Below are the code and all the weights of a small trained network. Each question names an input and a class and asks about switching units off, where a switched-off unit gives its printed mean instead of its output.

import numpy as np


def w(rows, s, z=0):
    codes = np.array(rows[::2]) - 128.0
    scale = np.full(codes.shape[1], s)
    scale[-1] = z or s
    return codes * scale


def f(y):
    return np.maximum(y, 0)


def log_softmax(a):
    a = a - a.max(-1, keepdims=True)
    return a - np.log(np.exp(a).sum(-1, keepdims=True))


def net(x, mask):
    res = np.array(x, float).reshape(1, 3) / 4 @ E
    y = f(res @ A[0][:, :-1].T + A[0][:, -1])
    res = res + np.where(mask, y, B[0][:, -1]) @ B[0][:, :-1]
    return log_softmax(res[-1] @ U[:, :-1].T + U[:, -1])


A, B = {}, {}
E = w([
[8,150,86,93,144,99,57],'x0',
[153,63,52,75,178,73,167],'x1',
[54,102,132,79,52,185,203],'x2',
],0.012)
A[0] = w([
[104,142,176,145,106,174,150,123],'neuron 1',
[244,71,131,180,177,96,180,191],'neuron 2',
[78,165,173,145,45,183,141,133],'neuron 3',
[159,254,205,238,121,121,12,197],'neuron 4',
[154,123,182,153,85,192,221,165],'neuron 5',
[158,120,160,117,87,197,187,140],'neuron 6',
[245,102,143,153,94,161,177,255],'neuron 7',
[172,133,168,163,66,220,156,189],'neuron 8',
[160,156,193,164,109,164,143,163],'neuron 9',
[129,140,48,75,223,62,43,147],'neuron 10',
[96,180,145,90,67,207,126,99],'neuron 11',
[37,149,118,92,75,124,115,160],'neuron 12',
[92,44,67,40,88,132,242,47],'neuron 13',
[149,100,134,110,145,91,112,110],'neuron 14',
],0.0095,0.0059)
B[0] = w([
[89,89,126,154,176,176,161,164],'neuron 1',
[226,128,155,144,110,84,236,233],'neuron 2',
[37,73,134,211,126,104,113,186],'neuron 3',
[145,171,110,1,73,160,81,250],'neuron 4',
[167,104,75,133,153,237,174,205],'neuron 5',
[144,98,100,124,152,177,127,184],'neuron 6',
[224,114,130,130,115,117,231,238],'neuron 7',
[119,86,77,130,162,210,190,206],'neuron 8',
[148,115,92,113,152,182,140,187],'neuron 9',
[121,143,96,185,227,154,112,218],'neuron 10',
[73,117,147,195,104,124,116,170],'neuron 11',
[48,135,157,135,110,81,71,181],'neuron 12',
[151,199,142,29,114,146,75,200],'neuron 13',
[143,112,120,166,138,112,144,150],'neuron 14',
],0.0095,0.017)
U = w([
[172,124,127,1,44,152,149,147],'0',
[116,90,85,216,231,163,138,155],'1',
[90,176,144,17,108,104,51,253],'2',
[49,84,180,217,54,103,99,27],'3',
[180,110,178,223,142,17,181,23],'4',
],0.0097,0.0027)

Each question gives the input, the list of numbers given to net, and the class t.
The units are the neurons (one row each of A and B). Each row of codes is followed by its name. A weight is (code - 128) times the scale printed after its matrix; where a second scale follows, it is the last column's (A, B and U).
mask holds one flag per neuron, in row order. A switched-off neuron (its flag False) gives its mean, the last column of its row in B, instead of its output. The means were averaged over made-up inputs and are rounded, as every weight is.
A unit's drop is (log p(t) with every unit on - log p(t) with that unit switched off) / (log p(t) with every unit on - log p(t) with every unit switched off).
The circuit of an input: a set's keep is (log p(t) with only the set's units on - log p(t) with every unit switched off) / (log p(t) with every unit on - log p(t) with every unit switched off). Starting from the 12 units with the biggest drops (on a tie, the unit counted first), units are removed one at a time, each time the one whose removal leaves the highest keep (on an exact tie, the one counted first), for as long as the keep stays at least 0.8.
units of the circuit, in order: the units of the circuit, biggest drop first
unit that matters most: the unit with the biggest drop
k most important neurons: the k neurons with the biggest drops, biggest first
drop of u: that unit's drop, to one decimal
input [1,-8,2], class 3: units of the circuit, in order : (neuron 3)
input [-2,0,-5], class 0: 3 most important neurons : (neuron 4; neuron 3; neuron 11)
input [-6,1,-6], class 4: 3 most important neurons : (neuron 2; neuron 13; neuron 7)
input [-4,-3,1], class 1: 2 most important neurons : (neuron 13; neuron 8)
input [-6,6,-1], class 4: 2 most important neurons : (neuron 4; neuron 2)
input [-4,0,-5], class 0: 3 most important neurons : (neuron 4; neuron 3; neuron 10)
input [8,-8,2], class 3: 2 most important neurons : (neuron 3; neuron 11)
input [-1,0,6], class 1: 2 most important neurons : (neuron 4; neuron 3)
input [0,-6,-6], class 0: 2 most important neurons : (neuron 4; neuron 12)
input [4,0,1], class 3: 2 most important neurons : (neuron 4; neuron 13)
input [2,-5,-5], class 2: 2 most important neurons : (neuron 7; neuron 2)
input [5,-1,-1], class 2: drop of neuron 6 : 0.0
input [-8,-6,-5], class 0: drop of neuron 4 : 0.2
input [1,5,2], class 2: unit that matters most : neuron 7
input [-2,7,-8], class 4: drop of neuron 2 : 0.3
